Each row of numbers stands for one element and depends on some of the facts below. Use the named rows to name the rest.

There are 3 kinds of fact about the elements: Λ, θ, Π.
biros Λ [tratal, vivik]
brigru Λ [vistar, tizan, rogil]
deplustil Λ [zarol, stodrumu, drunin]
dredrur Λ [vistar, breplim, stodrumu, pustan]
dripo Λ [gromak, skufun]
flopogo Λ [vistar, bopla]
flumer Λ [drepe, tratal, klikur, flobril, segril, brulal]
grodok Λ [gutran]
kluses Λ [tuflel]
mikludrus Λ [biskas, mezurin, lolel]
narur Λ [drobran]
nidron Λ [siza, skamuflis, tedam]
nipo Λ [vistar, gutran, zaskim, zekle]
plipil Λ [vistar, biskas]
roso Λ [flobril, grovar]
stagi Λ [skufun]
stanor Λ [bestol, riklim, klikur, fede, biskas]
stebro Λ [tuflel, gromak]
trinos Λ [bestol, vistar, breplim, zaskim, lolel]
tupla Λ [drepe, grovar, tuflel, mezurin, drunin, tedam]
vipuple Λ [bopla, stodrumu]
vore Λ [bopla, vivik]
[biskas, bopla] θ vistar
[biskas, fede] θ flobril
[biskas] θ tupla
[biskas] θ stagi
[bopla, gromak, rogil] θ mivos
[fede, narur] θ tuviplo
[fede] θ drobran
[grodok] θ deplustil
[gromak] θ tizan
[mikludrus] θ bestol
[narur, roso, zaskim] θ brulal
[nidron] θ grastavur
[nidron] θ vipuple
[nipo] θ grovar
[nipo] θ gutran
[nipo, tratal] θ skamuflis
[rogil] θ zekle
[siza, vivik] θ plipil
[siza] θ tedam
[tratal] θ dripo
[tuflel] θ vore
[zaskim] θ greligrus
{bestol, biros, biskas, breplim, brigru, brulal, deplustil, dredrur, drobran, drunin, flobril, flopogo, flumer, grastavur, gromak, grovar, kadur, klikur, mivos, narur, nipo, pustan, riklim, rogil, roso, skamuflis, stagi, tedam, tuflel, tuviplo, zarol, zaskim, zekle} Π a
{bopla, drepe, dripo, fede, greligrus, grodok, gutran, kluses, lolel, mezurin, mikludrus, nidron, plipil, segril, siza, skufun, stanor, stebro, sterepom, stodrumu, stukem, tizan, tratal, trinos, tupla, vipuple, vistar, vivik, vore} Π b

Named rows:
drepe: [ 12  -8 -25  -4  -3 -23 -23 -19  -5  12  35   4   1   1  28   9   0 -15
  17  14  -4  -6  -9  -1  -1  -8  -3   2  -7  -3 -23 -19 -11 -17]
tupla: [ 12 -12 -29  -2  -5 -12 -30 -18  -5  12  45   4  -6  -2  18   2  -9 -13
  16  12  -6 -14 -19   0   7  -3  -1  10  -6  -5 -30 -27 -15 -16]
mezurin: [ 11  -8 -26  -5   0 -20 -26 -16  -2  13  34   3  -2  -1  30   7   1 -16
  15  17  -4  -5 -10   1   3  -9  -6   2  -8  -2 -27 -18 -11 -14]
mikludrus: [ 22  -9   1 -28 -13 -23 -29 -31 -15  36  24   9   5  -5   5  15   5 -24
  29  25  -4   1 -24   8   6 -25  -6  -8  19   4 -35 -41 -11  -6]
lolel: [  9  -7 -27  -7   0 -21 -27 -16  -1  12  32   6   2   2  29   7   1 -13
  13  14  -4  -1 -11   1   0  -6  -9   1 -13   0 -30 -19 -11 -11]
trinos: [ 10  -5 -30  -5   0 -20 -28 -18  -5   9  31   7   2   4  24   9  -2 -14
  14   6  -1   0 -12   2   0  -7  -6   5 -13  -1 -32 -26 -16 -10]
zaskim: [  8 -20   1   6  17  -4 -34 -10   3   8  19   4  -6   5  26  13   0 -42
  17  32  10   7 -26   6  10   1 -16   5   5  -1 -23 -13  -1  -6]
vistar: [  7 -18 -30  -9  -6  -6 -35 -13   1  10  48  11 -17  -8  15  -6  -9 -14
  15  28 -25  -3 -25  -1   8   9  -2   8  -9  -1 -31 -25 -17 -10]
brigru: [  9  -6 -27  -7   1 -14 -29 -16  -2  16  26   8  -3   2  17  12   0 -14
   5   8   0  -1  -8   3   0  -9  -5   5 -14  -5 -30 -27 -16 -13]
brulal: [  7 -20  -6  15  23  -4 -30 -11   1  11  25  -6  -6  11  28  13   0 -43
  14  18  13   5 -26   3   6 -10 -22   3   3  -4 -11 -12   3 -18]
plipil: [ 16   3 -15 -11  -9 -20 -27   0 -11 -17  18   2  15  16  14  17   7  14
  10  11  -8 -14 -13   6  19   3 -13   9  -1 -10 -33 -18  -5  -3]
bopla: [  8 -18 -19 -20   7 -12 -24  -7  -2   4  31  11 -19  -8   7  -2  -7 -26
  40  49 -34   5 -12  -4   0   6  -2  11   2   0 -28 -22 -25   2]
tizan: [  7  -6 -30 -15  11 -17 -25 -14   5  15  21   6 -10   0  22  13   6 -12
  15  24  -9   5   2   5  -7 -11  -8  -1 -17  -2 -24 -23 -17 -10]
siza: [ 23  -4   2  -5 -18 -24 -23   8  -1 -14  16  -4   7   7  23  14   5   1
  18  36  -6 -24 -11   3  20   1 -12   8   5  -8 -29 -21  -5   1]
mivos: [ 10  -5 -35 -19  15 -23 -15 -14   2   0  23   2 -22  -2  13   8  -3 -18
  50  36 -25   8  -2   4 -15  -4  -7   2 -10   4 -17 -22 -26   0]
grastavur: [ 10  -4 -22   3  -2 -38 -31 -19 -14  20  37   6 -17  -5  25  -9   2 -18
  24   0   8   1   2   5  18  -1 -18   3  -8  -9 -40 -13 -23  -9]
drobran: [ 14 -16 -31   0  -6 -19 -20  -6  -3  -2  35   1  21 -18  10  26  -4  -8
  31  39  10  18  17  -1   6 -24 -10  11 -14  11 -48 -24  -2 -38]
deplustil: [ 26  29 -22  -5  18 -19 -24 -25  -8  10  18  21  15 -17  35   5  -9 -28
  12  21  -4 -14 -13 -16  -4  10   3   5 -16 -18 -35 -37   0 -22]
stebro: [ 12  -8 -31  -8   0 -19 -24 -19 -10  12  30  -2  -3   5  29   9  -1 -16
  29  14   4 -10 -12   6   2 -10   1   7  -3  -6 -33 -23 -16 -15]
biros: [  9  -8 -24  -2   1 -20 -24 -15 -10   9  31   2   1   2  18   8   0 -17
  14   2  -1  -1 -12  -6  -2  -9  -3   1  -7  -6 -24 -24 -20 -15]
tratal: [ 14 -32   0 -22 -10 -32 -20 -16 -12  18  36  19   5  13  20  13   2 -22
  13  37  16  -4  -2 -14 -30  14   5  17   3  -4 -31 -12  -5  -6]
tuviplo: [  2  -7 -27 -10  10 -20 -26  -2  -8  10  32   6  14   8  30  13  -4 -24
  14  29  14 -10   3  -5   7 -44  -9   7 -18   6 -30 -26 -14 -14]

Name these rows:
Some rows may be elements named above.
[ 11 -23 -22 -13  -5 -26 -24 -35 -14  11  29   4 -11  18  30  10  -6  -4
  21  32  20 -15 -13  -3 -34   4   2  14  -5  -6 -49 -16 -14 -17] : dripo
[ 16 -26  -5  10   8  -5 -24   0  -7  -5  19  -2  15  -8   1  32  -6 -39
  37  51  28  26   6   6  21 -22 -22  19   1   8 -45 -27   8 -27] : narur
[ 20  -7  -6 -27 -16 -25 -33 -35 -12  38  31   5   7  -8  12   6  10 -14
  22  17  -8   3 -27   7  -4 -32  -7 -20  15   6 -31 -35  -6 -15] : bestol
[ 19  -6  -4  10 -13 -41 -26 -11 -16  20  30   8 -26 -10  24 -13   0 -30
  38  14  16  -7   8   3  25   2 -17   8  -5  -9 -41 -21 -33   1] : nidron
[  8 -10 -25 -27  13 -17 -20  -9   8  12  14   9 -22  -4  14  13   0 -20
  32  50 -22  10   8   4  -7  -4 -12   4  -7  -2 -19 -23 -25   1] : rogil
[ -2 -18 -11   9 -12 -12 -21 -21  -8  29  10   3  21   1  45  21  -2 -28
  20  20 -21 -16  12   1   9  10   4  11  24   6 -31 -24 -31 -10] : tuflel
[ 13 -30   0 -22 -12 -31 -20 -17 -11  20  36  19   4  12  19  15   1 -22
  10  37  14  -1  -2 -15 -29  14   3  19   2  -4 -32 -12  -4  -7] : tratal
[  7 -22  -4  16  21  -6 -29 -11   1   8  26  -5  -7  10  27  13  -1 -42
  13  21  13   9 -28   4   4 -10 -20   1   2  -4  -8 -11   4 -17] : brulal
[  6 -15 -29 -10  -7 -16 -26  -6 -12  15  51   9   4   1  25   3 -14 -17
  10  35  -7 -17  -7  -9  14 -21  -6  10 -10   2 -29 -26 -13 -20] : flobril
[ 15  -7   4 -16  -6 -21 -23   8 -15 -13  18   5  17   7  13  11   6   0
  12  30 -14 -11 -11  -3  23   2 -11   7  15 -11 -31 -13  -8  -2] : vivik
[ 19  -3 -37 -15  -6 -25 -32 -11  11  11  39   4  12   1  32   9   7 -23
   7   5  -3  27  -8   4  17  -7  17   3  -8   0 -21 -14  -9  -5] : gutran
[ 20  -5 -38  -7  -9 -26 -22  -9   4  19  38   0  11  -1  32   7   7 -24
  13  10  -6  14  -9   4  13  -9  13   8  -9  -5  -8 -16  -5 -10] : grovar
[ 21 -10   3 -30 -15 -24 -29 -28 -16  35  22   7   7  -5   4  12   5 -25
  29  23  -5   1 -24   6   8 -25  -6 -10  20   3 -34 -40 -12  -5] : mikludrus
[ 23 -21 -15  -7 -21 -33 -20 -11   5  17  37   6  -2   4  34   9   7 -19
  11  28  17   0  -5  -6 -24   3  16  14 -15  -1 -24 -15  -1  -3] : skamuflis
[  3 -15 -23 -21  -1 -21 -30   6 -16  11  37  15  19   2  28   9  -7 -30
  16  49   4 -14   5 -14  16 -42 -16  15  -6   7 -33 -31  -8  -7] : fede
[ 20  -7 -37  -6  -8 -25 -22 -10   2  18  40  -1  13  -1  31   6   7 -26
  12   6  -6  15 -11   3  14  -7  13   9  -8  -5  -8 -12  -3 -10] : grovar
[ 11  -7 -32  -6  -1 -24 -28 -22 -12  10  27  -6  -3   4  39  -1  -2 -14
  17  33  -1   1 -12   6  -1 -15   3   7  -1  -8 -37 -16 -15 -19] : skufun
[ 29  22 -11 -21  13 -19 -33 -21   2   6  15  24  12  -8  33  15 -16 -38
  20  31  -1   0  -6 -15   8  15   1   1  -5 -11 -39 -35 -10 -12] : grodok
[  8 -10 -29 -25  12 -21 -16 -14  -6   7  15  -3 -16   0  25   8  -4 -25
  58  58 -20   2   1   6  -9  -8  -3   8   8  -3 -25 -16 -25  -2] : gromak
[ 10 -13 -37  -4 -10 -13 -35 -24 -16   9  38  -6  -8   7  31  -3 -11 -14
  15  31  -7  -4 -24   4   6  -8   7  13   0 -10 -40 -24 -20 -21] : stagi
[ 21  -6 -37  -7 -10 -25 -20  -9   1  17  41  -2  13  -1  29   7   8 -26
  11   7  -4  15 -10   5  12  -8  15   9  -6  -4  -7 -14  -5  -9] : grovar
[ 19  -3  -5   9 -15 -43 -27 -10 -17  21  30   7 -26 -10  21 -11  -1 -29
  38  14  16  -6  10   4  25   2 -17   7  -5  -8 -42 -21 -30   3] : nidron
[ 15  -5 -19   0  -8 -23 -23  -7   0  -1  29  -2   4   3  29  10   5  -1
  15  17  -4 -14 -11   4   5  -6  -7   1  -5  -4 -24 -16  -8 -13] : tedam
[  8  -4 -30 -14  10 -23 -24 -19   8   4  26   6  -2   3  27  11   0 -14
  23  21  -7   6  -3   4  -8  -8  -4  -4 -14   5 -26 -17 -19 -10] : zekle
[  4  -5 -32 -14   9 -18 -25 -15   8  14  21   4  -9  -1  23  12   5 -10
  14  24  -9   6   2   4  -8 -11  -9   0 -17  -3 -24 -21 -17 -11] : tizan
[ -8 -14 -18  21 -10 -11 -24 -26 -15  20  11   2  23   2  33  22  -2 -21
   7 -13 -19  -8   9  -4  -1   7   7   7  13   9 -29 -31 -39 -13] : vore
[  7 -18 -29  -7  -5  -5 -36 -14   1  10  46  10 -15 -10  17  -5 -11 -15
  15  31 -24  -3 -24  -1   9   8  -3   8  -8  -1 -29 -24 -17 -10] : vistar
[  8 -24 -23 -14 -15  -5 -37  -5  -8  14  51  17  -5  -7  15  -4 -15 -25
  17  43 -21 -11 -21  -8  20   1  -6  18   2   0 -33 -29 -14  -7] : biskas
[ 12 -19   4  10  18  -6 -24 -12  -4  11  20  -2  -6  13  18  16  -6 -48
  23  27  13   2 -24   6  12  -8 -19  13   8  -4 -15 -21  -1  -9] : roso
[ 11  -9 -20   6   7 -12 -30 -20  -1   9  31  -1  -8   4  25  11   1 -21
  15   9   0   0 -21   4  -3  -3  -8   3  -5  -3 -24 -19  -8 -14] : greligrus
[ 12  -2 -18   5   3 -37 -26 -18 -19  16  35  10 -16  -5  17 -11   4 -17
  24  -4  12   4   1   0  17   0 -13   5  -9  -7 -44 -15 -28  -8] : vipuple
[ 22  -3   2  -7 -20 -24 -24   9  -5 -13  15  -4   9   7  23  15   4   1
  13  40  -7 -24 -10   3  19   1 -10   5   7  -7 -26 -19  -6   2] : siza
[ 27  21 -10 -22  10 -16 -33 -22   0   5  14  23  10  -8  36  14 -16 -39
  20  30   2  -1  -7 -17   7  14   1   2  -3 -12 -41 -34  -8 -10] : grodok
[ 23 -14 -26 -23 -13 -27 -25  -8   1  18  32  10  18   4  20   9   6 -35
  10  16   6  32  -7   1  10   4  22  20  -1  -3 -20 -17  -3   7] : nipo

The same elements again, as new rows of numbers:
Named rows:
siza: [-36 -37  13 -24  24  19  28  48 -32  -3  75  18  -8 -24  -7  14   7  -4
 -12 -34 -54 -24  -5 -49]
breplim: [-59 -44  42  -5   8  -2  12  14   2   0  61   2   7 -19  -3  -4  -8  -8
  10 -12 -32   3  13 -19]
trinos: [-64 -48  13  -9  -4  -6   3  17   9   9  71 -15   8 -24  -4  -7  -9   8
  17 -26  -4  -2   3 -17]
vistar: [-63 -22  18 -38  -8  32  18   3  18   2  69   6  35   8   8 -34 -16  28
  13 -10 -11  -8  40  -6]
biskas: [-31 -33  21 -10 -40  26  21  34   9  -8  64  22  23 -22  21  -1 -23  13
  32 -29 -21   6  34   3]
stanor: [-52 -48  28  13 -25   1   4  31   3   5  55 -11  28 -26  -3   1  -9  10
  25 -27 -10 -11  -6  -3]
fede: [-49 -51  28  12 -30  22  16  28  11  -5  66  19  -6  -1  31 -16 -15 -25
   3 -27 -29   0  -1   3]
brigru: [-72 -51   8 -25   4  -7  19   5   6   8  69   3  12 -23  -5 -14   6   7
  20 -19  -2   3   0 -13]
nipo: [-80 -75   8 -29 -12  -3  -1  33 -17  52  70  10   1 -15  25  36 -12 -19
  44 -32 -37  16 -10 -43]
flopogo: [-65 -40   9 -28   4 -20  18  12   0  -1  65  -3  17 -12   7 -10  14  -1
  27 -24   0   3 -13   0]
stukem: [-51 -41  43  -8   0  -8  15  14   2   7  53   5  11 -12   1  -2 -14  -9
   8 -16 -19   2   5 -11]
tratal: [-74 -77  32  -8  10  29  -5  27   0  21  58  23  31 -15  -3  41  -7 -30
  53 -33 -41  -9  13 -20]
biros: [-44 -72  19  12  -3 -15   8  -3  -5   5  61 -20  44 -10  13  10  24 -15
  15 -26 -18 -22   0 -20]
vivik: [-26 -58   8 -11  27  14  24  48 -26  -1  63  21  15 -20   3  23   6  -7
 -14 -40 -46 -31  -9 -50]
vore: [-65 -72  45 -39 -43 -36  30  47  13   0  85 -43  50   4 -12 -38  10 -33
  27 -31 -38  31  -8   7]
gromak: [-60 -25  14 -28 -18  11  22   7  12  -2  43  29  40 -35  17   4 -22 -30
  -9  -4 -13 -18  25 -23]
mivos: [-53 -17  30 -34 -19  30  18   6  14   2  37   2  48 -10   6 -24 -17  -9
  -9   5 -15 -31  34 -10]
stodrumu: [-48 -29  37 -12   6 -14   8  21   6   2  53  -2  -8  -7   3   1  -8 -15
  19   3 -46  -4   9 -15]
deplustil: [-15 -78  25 -39  -6 -14 -34 -17 -18   0  54   4 -19  -2  -4 -22 -18  32
  44  -7 -59 -38 -23 -22]
narur: [-63 -67  17   4 -23  -8   4  43  -4   1  58  22  -7 -30  48 -25  25 -26
  11 -26 -26  -9  -5   6]
brulal: [-37 -40  53  -6   2  18  -4  31 -22   3  76 -13  16   2  21 -30   0 -15
   8  17 -24 -21   3  10]
sterepom: [-55 -38  46 -12  -2  -6  19  21  -5   2  56  11  16 -13  -4  -6 -10 -14
  10 -15 -21   7  10 -13]

Rows to name:
Some rows may be elements named above.
[-51 -42  54  -5 -16  26   7  23  -1  -2  69   7  17  19  20 -32  -8 -12
  -6 -11 -26 -17  -4  11] : tuviplo
[-73 -50  55 -32 -14   7  -9  36 -35  63  57 -17  29  20  25  32 -23 -17
  20 -19 -51   7   1 -37] : gutran
[-47 -62   6  20 -30  -6  12  41 -46   1  76  22   2 -26  14 -17  17 -25
  34   5 -10 -23 -13   9] : roso
[-35 -40   8 -27  24  20  20  49 -30  -6  72  20  -8 -27  -5  15  11  -6
 -10 -34 -54 -24 -10 -50] : siza
[-26 -27  56 -18   8  21 -15  33 -30   6  81 -28  19 -13  25 -31  -3 -13
  13  17 -15 -19   4   8] : greligrus
[-44 -63   7  16 -33  -5  10  35 -49   0  79  27   2 -30  14 -23  13 -26
  36   8  -9 -23 -15   6] : roso
[-51 -40  34 -10 -33  23  18  24   1   9  63  22  37  26   2 -32  -9  12
   7 -10 -33 -29  27   3] : flobril
[-63 -50  68  -6 -23  21  13  33  11   4  36  26  11  23  29 -33   5  -4
 -13 -20 -45  -9   3   6] : drobran
[-24 -43  27   0   5  11  -1  38 -29  -7  78  13 -11 -28  47  -8  -6 -29
  19   0  -7   0   9   8] : zaskim
[-20 -77  23 -37  -8 -15 -40 -18 -16   7  55  -3 -14  -2  -4 -25 -18  32
  45  -2 -63 -35 -20 -25] : deplustil
[-79  -7  63  10   3  28  11  52   4  32  51 -24  42  15  -6  18  27 -17
   2 -19 -10   4  20 -23] : grastavur
[-74 -46  64  -3 -26  19  11  33  13   5  37  21   6  17  34 -39   2  -1
  -9 -28 -45  -6   5  10] : drobran
[-10 -79  10 -39 -15 -29 -15 -14 -43   7  70  28 -23 -23  25  16 -23   1
  46 -35 -46 -31 -16 -35] : grodok
[-44 -29  -1  -4  28  -4  17 -16 -20  51  16 -29  32 -24   8 -28 -19 -21
  -4 -25 -64  37  34  10] : bestol
[-76 -56  59 -32   1  30 -13  10 -14  46  62 -14  37   7  -6  30  -8 -21
  32 -25 -56   5   9 -10] : skamuflis
[-78 -64  36 -32  10   2 -52  22   9  56  69  20  53   7 -10  22  -7 -14
  22 -29 -32 -24 -10   2] : dripo

